Below is a small trained network, with its code and all its weights. Each question gives an input and a target symbol and asks what happens when units are switched off, that is, made to give their printed mean instead of their output.

import numpy as np


def w(rows, s, z=0):
    codes = np.array(rows[::2]) - 128.0
    scale = np.full(codes.shape[1], s)
    scale[-1] = z or s
    return codes * scale


def norm(h):
    return h / np.sqrt((h * h).mean(-1, keepdims=True) + 1e-5)


def f(y):
    return y / 2 * (1 + np.tanh(0.7978845608 * (y + 0.044715 * y**3)))


def softmax(a):
    e = np.exp(a - a.max(-1, keepdims=True))
    return e / e.sum(-1, keepdims=True)


def log_softmax(a):
    a = a - a.max(-1, keepdims=True)
    return a - np.log(np.exp(a).sum(-1, keepdims=True))


def net(x, mask):
    ids = ['ΔΨΩβεζηθμπσφ'.index(c) for c in x.split()]
    T = len(ids)
    res = E[ids] + P[:T]
    u = 0
    for l in range(2):
        q, k, v = (norm(res) @ M[l].T for M in (Q, K, V))
        z = softmax(np.where(np.tri(T) > 0, q @ k.T / 3**0.5, -1e9)) @ v
        res = res + np.where(mask[u], z, O[l][:, -1]) @ O[l][:, :-1]
        u += 1
        y = f(norm(res) @ A[l][:, :-1].T + A[l][:, -1])
        res = res + np.where(mask[u : u + 8], y, B[l][:, -1]) @ B[l][:, :-1]
        u += 8
    return log_softmax(norm(res)[-1] @ U[:, :-1].T + U[:, -1])


Q, K, V, O, A, B = {}, {}, {}, {}, {}, {}
E = w([
[77,140,121,122],'Δ',
[70,109,173,106],'Ψ',
[99,116,116,103],'Ω',
[76,128,155,122],'β',
[50,153,154,112],'ε',
[140,88,61,125],'ζ',
[72,150,136,130],'η',
[85,124,109,73],'θ',
[150,2,35,210],'μ',
[205,134,136,121],'π',
[128,175,137,94],'σ',
[48,24,50,112],'φ',
],0.02)
P = w([
[110,49,254,56],'0',
[89,91,209,71],'1',
[79,105,147,72],'2',
[77,137,115,88],'3',
[62,158,84,105],'4',
[53,179,60,135],'5',
[63,199,21,138],'6',
[48,207,12,131],'7',
[60,182,26,80],'8',
],0.0051)
Q[0] = w([
[115,161,164,145],'0.h0',
[253,110,210,84],'0.h0',
[57,82,144,165],'0.h0',
],0.011)
K[0] = w([
[151,68,67,77],'0.h0',
[114,2,230,114],'0.h0',
[247,230,109,173],'0.h0',
],0.0073)
V[0] = w([
[2,45,145,225],'0.h0',
[147,245,130,145],'0.h0',
[213,13,191,137],'0.h0',
],0.0063)
O[0] = w([
[90,178,255,254,182],'0.h0',
[197,100,201,93,71],'0.h0',
[143,229,37,160,5],'0.h0',
],0.0089,0.0031)
A[0] = w([
[111,211,91,114,204],'0.n0',
[89,110,56,148,128],'0.n1',
[90,183,79,105,115],'0.n2',
[170,248,166,64,252],'0.n3',
[254,67,90,214,234],'0.n4',
[189,185,30,65,106],'0.n5',
[53,55,141,66,183],'0.n6',
[101,178,111,136,76],'0.n7',
],0.0086,0.003)
B[0] = w([
[122,78,220,139,151],'0.n0',
[38,202,191,165,158],'0.n1',
[170,130,123,166,148],'0.n2',
[220,2,109,171,157],'0.n3',
[189,231,182,114,154],'0.n4',
[145,165,147,95,144],'0.n5',
[102,160,176,202,254],'0.n6',
[133,97,140,174,128],'0.n7',
],0.0078,0.0086)
Q[1] = w([
[19,81,128,145],'1.h0',
[149,181,70,2],'1.h0',
[94,52,59,91],'1.h0',
],0.0084)
K[1] = w([
[97,3,35,158],'1.h0',
[103,191,120,84],'1.h0',
[254,93,89,106],'1.h0',
],0.0082)
V[1] = w([
[86,118,153,91],'1.h0',
[203,176,208,117],'1.h0',
[41,248,197,105],'1.h0',
],0.011)
O[1] = w([
[2,11,103,84,176],'1.h0',
[210,159,133,76,84],'1.h0',
[145,170,84,74,254],'1.h0',
],0.0098,0.0079)
A[1] = w([
[141,48,37,70,252],'1.n0',
[247,214,172,142,70],'1.n1',
[81,163,168,46,139],'1.n2',
[82,137,169,81,109],'1.n3',
[175,104,158,170,34],'1.n4',
[68,91,177,203,97],'1.n5',
[106,82,100,215,138],'1.n6',
[146,117,219,132,222],'1.n7',
],0.011,0.002)
B[1] = w([
[194,126,94,197,169],'1.n0',
[137,125,2,106,166],'1.n1',
[191,107,181,73,238],'1.n2',
[211,189,135,63,219],'1.n3',
[72,141,117,28,129],'1.n4',
[143,105,120,196,253],'1.n5',
[157,153,187,116,176],'1.n6',
[151,24,125,125,162],'1.n7',
],0.0085,0.0068)
U = w([
[111,136,150,122,21],'Δ',
[108,152,150,111,34],'Ψ',
[68,159,121,116,34],'Ω',
[115,190,197,105,111],'β',
[87,110,134,110,20],'ε',
[84,240,121,122,78],'ζ',
[149,175,204,110,135],'η',
[21,122,107,78,178],'θ',
[166,206,175,249,217],'μ',
[211,179,75,78,254],'π',
[203,8,121,138,157],'σ',
[16,42,28,196,217],'φ',
],0.011,0.0044)

Each question gives the input, a string of symbols that net reads in full, and the target symbol t.
The units are the heads (3 rows each of Q, K, V and O) and the neurons (one row each of A and B). Each row of codes is followed by its name. A weight is (code - 128) times the scale printed after its matrix; where a second scale follows, it is the last column's (O, A, B and U).
mask holds one flag per unit, layer by layer, with each layer's heads first. A switched-off unit (its flag False) gives its mean, the last column of its rows in O or B, instead of its output. The means were averaged over made-up inputs and are rounded, as every weight is.
A unit's drop is (log p(t) with every unit on - log p(t) with that unit switched off) / (log p(t) with every unit on - log p(t) with every unit switched off).
The circuit of an input: a set's keep is (log p(t) with only the set's units on - log p(t) with every unit switched off) / (log p(t) with every unit on - log p(t) with every unit switched off). Starting from the 12 units with the biggest drops (on a tie, the unit counted first), units are removed one at a time, each time the one whose removal leaves the highest keep (on an exact tie, the one counted first), for as long as the keep stays at least 0.8.
units of the circuit, in order: the units of the circuit, biggest drop first
most important unit: the unit with the biggest drop
top k neurons: the k neurons with the biggest drops, biggest first
top k neurons in layer l: the k neurons of layer l with the biggest drops, biggest first
drop when u is switched off: that unit's drop, to one decimal
input Δ θ Ω θ θ θ θ Ψ ζ, target θ: top 4 neurons in layer 0	(0.n1; 0.n3; 0.n6; 0.n4)
input β θ η Δ μ β, target μ: most important unit	1.n5
input η Δ β η π η, target π: top 2 neurons	(0.n5; 1.n0)
input μ ε π ζ, target π: units of the circuit, in order	(0.n4; 0.h0)
input ζ π π ζ η η Ω μ, target μ: top 2 neurons	(0.n1; 1.n6)
input ε η σ Ψ, target σ: top 2 neurons in layer 0	(0.n1; 0.n4)
input η μ σ Ψ, target σ: units of the circuit, in order	(1.n7; 1.h0; 0.h0)
input Ψ μ β Ψ π Ω, target π: top 2 neurons	(0.n5; 1.n0)
input θ σ ε Ω θ σ ζ, target σ: top 3 neurons	(0.n4; 0.n5; 1.n0)
input Δ σ π φ θ, target φ: top 3 neurons	(0.n4; 1.n0; 0.n2)
input σ β σ θ, target σ: units of the circuit, in order	(0.h0; 1.n0)
input ε ζ π, target π: top 2 neurons in layer 0	(0.n4; 0.n0)
input Ω φ β, target φ: top 2 neurons	(0.n4; 1.n5)
input θ η π, target π: most important unit	0.n4
input θ φ Δ, target φ: top 2 neurons	(0.n4; 1.n5)
input β μ μ, target μ: top 2 neurons	(0.n4; 1.n6)
input θ θ θ σ φ π π Ω Ψ, target π: top 2 neurons	(0.n5; 1.n0)
input β Ψ ζ, target ζ: units of the circuit, in order	(0.h0; 1.h0; 0.n1)
input Ψ θ π θ μ, target π: top 2 neurons in layer 0	(0.n4; 0.n6)
input σ π Ω β, target π: most important unit	0.n5
input π μ ε η β ζ σ π θ, target π: top 3 neurons in layer 1	(1.n3; 1.n5; 1.n0)
input π φ η, target φ: top 3 neurons in layer 1	(1.n2; 1.n5; 1.n3)
input β ζ θ μ θ μ η, target μ: top 2 neurons in layer 1	(1.n5; 1.n4)
input η Δ η β θ π β ζ, target π: top 2 neurons in layer 0	(0.n5; 0.n6)
input β Ψ η η π θ σ θ, target σ: top 3 neurons in layer 0	(0.n4; 0.n1; 0.n3)
input β σ η, target σ: drop when 0.n4 is switched off	0.3
input η φ η ζ Ψ μ μ μ η, target μ: drop when 1.h0 is switched off	0.3
input μ μ π β β β π θ β, target π: drop when 1.n0 is switched off	0.2
